Below are the code and all the weights of a small trained network. Each question names an input and a class and asks about switching units off, where a switched-off unit gives its printed mean instead of its output.

import numpy as np


def w(rows, s, z=0):
    codes = np.array(rows[::2]) - 128.0
    scale = np.full(codes.shape[1], s)
    scale[-1] = z or s
    return codes * scale


def f(y):
    return np.maximum(y, 0)


def log_softmax(a):
    a = a - a.max(-1, keepdims=True)
    return a - np.log(np.exp(a).sum(-1, keepdims=True))


def net(x, mask):
    res = np.array(x, float).reshape(1, 5) / 4 @ E
    y = f(res @ A[0][:, :-1].T + A[0][:, -1])
    res = res + np.where(mask, y, B[0][:, -1]) @ B[0][:, :-1]
    return log_softmax(res[-1] @ U[:, :-1].T + U[:, -1])


A, B = {}, {}
E = w([
[224,131,95,211,69,59,123,60,190,196,107],'x0',
[180,167,132,114,219,74,178,85,59,78,201],'x1',
[119,194,170,203,167,93,159,223,186,112,161],'x2',
[72,191,102,161,113,78,140,102,53,131,89],'x3',
[112,127,96,34,254,151,40,148,127,163,42],'x4',
],0.0093)
A[0] = w([
[201,93,158,182,168,141,141,207,198,126,154,214],'neuron 0',
[192,109,92,145,171,111,71,209,222,152,111,148],'neuron 1',
[131,213,130,108,148,69,114,65,67,143,114,252],'neuron 2',
[142,150,131,235,2,80,163,121,133,75,136,192],'neuron 3',
[120,135,109,119,43,123,114,82,116,126,80,166],'neuron 4',
[182,55,101,113,125,149,105,39,161,176,105,206],'neuron 5',
[153,164,126,146,202,80,168,139,120,34,173,216],'neuron 6',
[129,91,98,51,100,152,70,37,137,143,126,54],'neuron 7',
[125,68,109,37,149,166,106,79,136,124,88,173],'neuron 8',
[96,171,135,83,217,100,135,141,55,119,94,157],'neuron 9',
[34,103,117,34,118,181,84,158,127,109,113,183],'neuron 10',
[22,135,175,99,182,210,137,191,99,111,109,96],'neuron 11',
],0.0077,0.0029)
B[0] = w([
[149,136,205,38,110,90,190,168,236,129,115,214],'neuron 0',
[165,137,157,132,117,84,136,173,172,111,2,207],'neuron 1',
[131,153,83,116,164,117,117,44,142,187,117,206],'neuron 2',
[30,125,119,248,24,90,229,57,143,174,185,246],'neuron 3',
[131,116,64,153,105,123,127,163,98,153,104,181],'neuron 4',
[201,112,127,86,57,135,130,92,69,173,98,207],'neuron 5',
[104,180,172,78,144,108,96,42,139,100,164,225],'neuron 6',
[156,86,78,106,83,160,155,102,81,115,115,189],'neuron 7',
[183,75,75,109,157,186,138,133,110,57,88,209],'neuron 8',
[109,171,71,105,227,73,41,120,154,106,126,226],'neuron 9',
[130,61,108,212,203,229,51,212,148,66,63,227],'neuron 10',
[66,141,133,140,195,167,92,216,119,104,164,232],'neuron 11',
],0.0074,0.012)
U = w([
[73,131,91,241,28,99,178,90,131,247,120,219],'0',
[117,217,79,60,210,77,86,70,101,122,133,2],'1',
[142,128,218,96,87,150,179,80,117,85,250,144],'2',
[195,156,204,81,101,76,150,164,190,183,66,70],'3',
[254,47,47,58,90,173,118,82,32,140,88,20],'4',
[101,95,117,115,182,213,64,210,98,60,114,188],'5',
],0.0073,0.00073)

Each question gives the input, the list of numbers given to net, and the class t.
The units are the neurons (one row each of A and B). Each row of codes is followed by its name. A weight is (code - 128) times the scale printed after its matrix; where a second scale follows, it is the last column's (A, B and U).
mask holds one flag per neuron, in row order. A switched-off neuron (its flag False) gives its mean, the last column of its row in B, instead of its output. The means were averaged over made-up inputs and are rounded, as every weight is.
A unit's drop is (log p(t) with every unit on - log p(t) with that unit switched off) / (log p(t) with every unit on - log p(t) with every unit switched off).
The circuit of an input: a set's keep is (log p(t) with only the set's units on - log p(t) with every unit switched off) / (log p(t) with every unit on - log p(t) with every unit switched off). Starting from all 12 units, units are removed one at a time, each time the one whose removal leaves the highest keep (on an exact tie, the one counted first), for as long as the keep stays at least 0.8.
circuit, biggest first: the units of the circuit, biggest drop first
unit that matters most: the unit with the biggest drop
top k neurons: the k neurons with the biggest drops, biggest first
drop when u is switched off: that unit's drop, to one decimal
input [-6,8,7,-5,6], class 1: unit that matters most	neuron 6
input [-5,7,-8,2,6], class 5: top 2 neurons	[neuron 10; neuron 8]
input [-5,8,-5,-4,-3], class 1: circuit, biggest first	[neuron 6; neuron 3; neuron 9]
input [2,6,4,-4,0], class 3: top 3 neurons	[neuron 0; neuron 3; neuron 11]
input [7,-7,-6,6,2], class 4: top 2 neurons	[neuron 5; neuron 7]
input [-1,-1,6,0,-1], class 3: top 2 neurons	[neuron 0; neuron 7]
input [-1,-7,7,-5,5], class 3: top 3 neurons	[neuron 0; neuron 1; neuron 9]
input [8,-5,0,-2,5], class 4: top 3 neurons	[neuron 5; neuron 7; neuron 3]
input [8,1,1,1,6], class 4: top 2 neurons	[neuron 5; neuron 3]
input [3,8,-8,-2,-6], class 0: top 2 neurons	[neuron 3; neuron 8]
input [2,5,7,-2,3], class 3: top 3 neurons	[neuron 0; neuron 1; neuron 11]
input [-1,6,5,-7,2], class 3: drop when neuron 1 is switched off	0.2
input [-4,0,6,2,-2], class 2: drop when neuron 8 is switched off	0.1
input [-5,4,-5,5,-5], class 1: drop when neuron 9 is switched off	0.1
